Below is a small trained network, with its code and all its weights. Each question gives an input and a target symbol and asks what happens when units are switched off, that is, made to give their printed mean instead of their output.

import numpy as np


def w(rows, s, z=0):
    codes = np.array(rows[::2]) - 128.0
    scale = np.full(codes.shape[1], s)
    scale[-1] = z or s
    return codes * scale


def f(y):
    return np.maximum(y, 0)


def softmax(a):
    e = np.exp(a - a.max(-1, keepdims=True))
    return e / e.sum(-1, keepdims=True)


def log_softmax(a):
    a = a - a.max(-1, keepdims=True)
    return a - np.log(np.exp(a).sum(-1, keepdims=True))


def net(x, mask):
    ids = ['ΨΩβγδητ'.index(c) for c in x.split()]
    T = len(ids)
    res = E[ids] + P[:T]
    u = 0
    for l in range(2):
        r = res
        for j in range(3):
            rows = slice(3 * j, 3 * j + 3)
            q, k, v = (r @ M[l][rows].T for M in (Q, K, V))
            z = softmax(np.where(np.tri(T) > 0, q @ k.T / 3**0.5, -1e9)) @ v
            o = O[l][rows]
            res = res + np.where(mask[u + j], z, o[:, -1]) @ o[:, :-1]
        u += 3
        y = f(res @ A[l][:, :-1].T + A[l][:, -1])
        res = res + np.where(mask[u : u + 12], y, B[l][:, -1]) @ B[l][:, :-1]
        u += 12
    return log_softmax(res[-1] @ U[:, :-1].T + U[:, -1])


Q, K, V, O, A, B = {}, {}, {}, {}, {}, {}
E = w([
[43,114,128,150],'Ψ',
[50,163,132,44],'Ω',
[115,96,28,88],'β',
[137,182,121,80],'γ',
[203,108,128,154],'δ',
[91,253,86,85],'η',
[95,98,178,128],'τ',
],0.022)
P = w([
[9,42,147,98],'0',
[133,137,130,156],'1',
[136,142,129,156],'2',
[140,147,130,154],'3',
[135,142,126,150],'4',
[135,146,122,152],'5',
[136,143,123,157],'6',
[137,144,121,149],'7',
[132,143,118,152],'8',
[132,146,120,148],'9',
[131,149,119,150],'10',
[127,142,114,150],'11',
[124,148,121,148],'12',
[122,147,115,151],'13',
],0.012)
Q[0] = w([
[63,151,105,55],'0.h0',
[197,190,119,122],'0.h0',
[251,125,46,100],'0.h0',
[148,207,104,99],'0.h1',
[141,121,89,124],'0.h1',
[81,141,165,70],'0.h1',
[151,189,120,61],'0.h2',
[134,121,96,225],'0.h2',
[97,190,147,80],'0.h2',
],0.012)
K[0] = w([
[65,138,66,78],'0.h0',
[155,197,139,186],'0.h0',
[171,153,92,176],'0.h0',
[109,75,120,111],'0.h1',
[94,168,132,144],'0.h1',
[191,148,119,146],'0.h1',
[122,246,144,151],'0.h2',
[92,77,130,125],'0.h2',
[171,200,150,140],'0.h2',
],0.014)
V[0] = w([
[254,99,160,198],'0.h0',
[98,94,227,74],'0.h0',
[232,141,151,87],'0.h0',
[126,76,107,199],'0.h1',
[169,69,145,139],'0.h1',
[145,97,72,41],'0.h1',
[141,55,156,140],'0.h2',
[142,133,171,107],'0.h2',
[28,142,165,73],'0.h2',
],0.0069)
O[0] = w([
[32,129,119,80,10],'0.h0',
[207,35,114,130,128],'0.h0',
[88,54,144,222,78],'0.h0',
[3,139,102,61,117],'0.h1',
[158,112,105,129,101],'0.h1',
[112,154,103,131,158],'0.h1',
[115,125,147,100,83],'0.h2',
[186,36,92,138,114],'0.h2',
[183,137,93,88,196],'0.h2',
],0.0057,0.012)
A[0] = w([
[137,145,81,111,103],'0.n0',
[252,94,144,134,106],'0.n1',
[127,167,149,128,201],'0.n2',
[155,99,247,151,175],'0.n3',
[117,177,132,86,187],'0.n4',
[163,98,139,85,42],'0.n5',
[106,142,98,81,111],'0.n6',
[150,68,153,178,79],'0.n7',
[123,103,142,228,254],'0.n8',
[153,140,139,153,116],'0.n9',
[57,103,108,170,183],'0.n10',
[150,63,87,179,191],'0.n11',
],0.011,0.006)
B[0] = w([
[89,100,41,226,208],'0.n0',
[50,80,96,130,205],'0.n1',
[209,98,99,68,216],'0.n2',
[89,255,73,128,170],'0.n3',
[238,110,86,106,254],'0.n4',
[94,11,78,144,139],'0.n5',
[106,129,2,179,199],'0.n6',
[187,193,158,197,144],'0.n7',
[77,234,140,77,191],'0.n8',
[98,132,81,116,149],'0.n9',
[177,209,213,117,155],'0.n10',
[19,198,158,125,193],'0.n11',
],0.0059,0.0072)
Q[1] = w([
[126,134,55,143],'1.h0',
[150,135,180,184],'1.h0',
[202,128,111,111],'1.h0',
[186,10,76,142],'1.h1',
[151,198,43,88],'1.h1',
[192,39,141,198],'1.h1',
[168,160,185,138],'1.h2',
[142,109,106,123],'1.h2',
[123,89,120,120],'1.h2',
],0.012)
K[1] = w([
[156,108,101,140],'1.h0',
[160,153,173,147],'1.h0',
[158,186,138,90],'1.h0',
[204,245,77,168],'1.h1',
[94,119,118,156],'1.h1',
[182,227,130,153],'1.h1',
[226,103,163,56],'1.h2',
[113,125,90,125],'1.h2',
[58,107,108,87],'1.h2',
],0.011)
V[1] = w([
[181,113,130,104],'1.h0',
[129,100,124,177],'1.h0',
[171,114,28,137],'1.h0',
[20,205,126,201],'1.h1',
[71,21,255,120],'1.h1',
[220,111,159,204],'1.h1',
[172,154,184,128],'1.h2',
[68,137,142,140],'1.h2',
[103,121,103,198],'1.h2',
],0.0078)
O[1] = w([
[161,129,165,114,141],'1.h0',
[85,145,62,124,111],'1.h0',
[110,44,132,170,229],'1.h0',
[114,183,219,111,118],'1.h1',
[1,121,149,94,6],'1.h1',
[125,180,55,108,85],'1.h1',
[171,130,112,162,100],'1.h2',
[99,111,173,205,107],'1.h2',
[116,67,26,168,132],'1.h2',
],0.0065,0.019)
A[1] = w([
[126,22,130,88,107],'1.n0',
[2,181,124,156,123],'1.n1',
[152,67,172,174,157],'1.n2',
[174,84,107,159,140],'1.n3',
[224,96,169,186,89],'1.n4',
[175,205,150,125,99],'1.n5',
[88,200,138,127,200],'1.n6',
[66,31,49,210,131],'1.n7',
[132,80,149,65,255],'1.n8',
[242,115,78,148,59],'1.n9',
[161,163,131,130,118],'1.n10',
[141,163,235,223,117],'1.n11',
],0.0094,0.0074)
B[1] = w([
[146,243,90,110,140],'1.n0',
[67,36,124,141,137],'1.n1',
[148,88,139,94,148],'1.n2',
[113,128,172,106,198],'1.n3',
[93,143,124,101,195],'1.n4',
[87,127,108,129,157],'1.n5',
[148,149,1,96,139],'1.n6',
[109,172,215,186,176],'1.n7',
[164,44,111,151,150],'1.n8',
[83,124,154,135,253],'1.n9',
[104,127,76,144,153],'1.n10',
[155,172,226,57,141],'1.n11',
],0.009,0.025)
U = w([
[203,27,133,99,253],'Ψ',
[121,208,155,86,79],'Ω',
[96,140,192,206,161],'β',
[21,62,135,101,85],'γ',
[141,140,254,75,70],'δ',
[24,150,165,52,88],'η',
[91,181,29,134,123],'τ',
],0.0068,0.0045)

Each question gives the input, a string of symbols that net reads in full, and the target symbol t.
The units are the heads (3 rows each of Q, K, V and O) and the neurons (one row each of A and B). Each row of codes is followed by its name. A weight is (code - 128) times the scale printed after its matrix; where a second scale follows, it is the last column's (O, A, B and U).
mask holds one flag per unit, layer by layer, with each layer's heads first. A switched-off unit (its flag False) gives its mean, the last column of its rows in O or B, instead of its output. The means were averaged over made-up inputs and are rounded, as every weight is.
A unit's drop is (log p(t) with every unit on - log p(t) with that unit switched off) / (log p(t) with every unit on - log p(t) with every unit switched off).
The circuit of an input: a set's keep is (log p(t) with only the set's units on - log p(t) with every unit switched off) / (log p(t) with every unit on - log p(t) with every unit switched off). Starting from the 12 units with the biggest drops (on a tie, the unit counted first), units are removed one at a time, each time the one whose removal leaves the highest keep (on an exact tie, the one counted first), for as long as the keep stays at least 0.8.
units of the circuit, in order: the units of the circuit, biggest drop first
k most important neurons: the k neurons with the biggest drops, biggest first
k most important neurons of layer l: the k neurons of layer l with the biggest drops, biggest first
which heads matter: for each layer, one digit per head in row order, 1 if its drop is at least 0.15 and else 0, layers parted by /
drop of u: that unit's drop, to one decimal
input Ω Ψ δ τ δ δ τ β Ω β η δ, target β: units of the circuit, in order -> (1.n7; 0.h0)
input τ Ω Ψ δ Ψ, target γ: which heads matter -> 101 / 110
input η β τ, target Ω: 2 most important neurons -> (0.n3; 1.n11)
input τ τ γ γ γ Ω β Ω γ β β β δ, target γ: units of the circuit, in order -> (1.h1; 0.h0; 0.n4; 0.n8)
input δ β Ψ, target η: most important neuron -> (0.n10)
input Ψ γ η γ η β β γ β δ Ψ β τ, target Ψ: which heads matter -> 100 / 000
input δ Ω τ τ Ω Ω, target Ψ: which heads matter -> 000 / 000
input β Ω η Ω β β β β Ω β β, target β: units of the circuit, in order -> (1.n7; 0.n0; 1.h0)
input γ Ω Ω η Ω Ψ, target τ: 3 most important neurons of layer 0 -> (0.n8; 0.n11; 0.n3)
input τ τ Ω Ψ Ω Ω Ω Ψ τ β Ω τ τ, target γ: which heads matter -> 101 / 010
input τ Ψ η δ, target γ: units of the circuit, in order -> (1.h1; 0.h0; 0.n8)
input β β γ τ, target δ: 2 most important neurons of layer 0 -> (0.n6; 0.n0)
input η δ Ω δ η Ψ τ Ψ, target Ω: 2 most important neurons of layer 1 -> (1.n11; 1.n6)
input τ γ β τ, target γ: 2 most important neurons -> (0.n3; 0.n1)
input δ Ψ τ Ψ δ Ψ β Ψ δ η η δ β δ, target η: most important neuron -> (0.n4)
input δ η τ η δ τ β Ω η Ω η Ψ, target η: 3 most important neurons -> (1.n11; 1.n1; 0.n4)
input τ δ δ τ Ω β β τ β η γ Ψ Ψ, target γ: 2 most important neurons of layer 0 -> (0.n4; 0.n8)
input β τ β Ω Ω Ω Ω Ψ η δ γ β τ τ, target δ: 3 most important neurons -> (1.n11; 0.n6; 0.n3)
input δ η Ψ γ, target Ψ: 2 most important neurons -> (1.n7; 0.n4)
input β τ τ τ Ω δ δ, target δ: 2 most important neurons -> (0.n3; 1.n11)
input β β β β δ Ω β η Ω β Ψ δ, target δ: most important neuron of layer 0 -> (0.n6)
input Ψ Ψ δ β τ δ η Ω Ω τ, target Ψ: 2 most important neurons -> (1.n9; 1.n7)
input γ τ Ω γ β Ψ η δ β β β τ δ δ, target τ: 2 most important neurons of layer 0 -> (0.n8; 0.n3)
input η Ω δ, target Ω: 3 most important neurons of layer 1 -> (1.n11; 1.n6; 1.n9)
input δ η Ψ γ β Ω τ, target η: 2 most important neurons of layer 0 -> (0.n4; 0.n3)
input γ β β β β δ, target τ: 2 most important neurons of layer 0 -> (0.n8; 0.n10)
input η β τ Ω β γ Ψ, target Ω: most important neuron of layer 0 -> (0.n3)
input γ δ Ψ, target τ: drop of 1.h1 -> 0.6
input β γ δ Ψ τ β Ψ, target δ: drop of 1.h1 -> 0.4
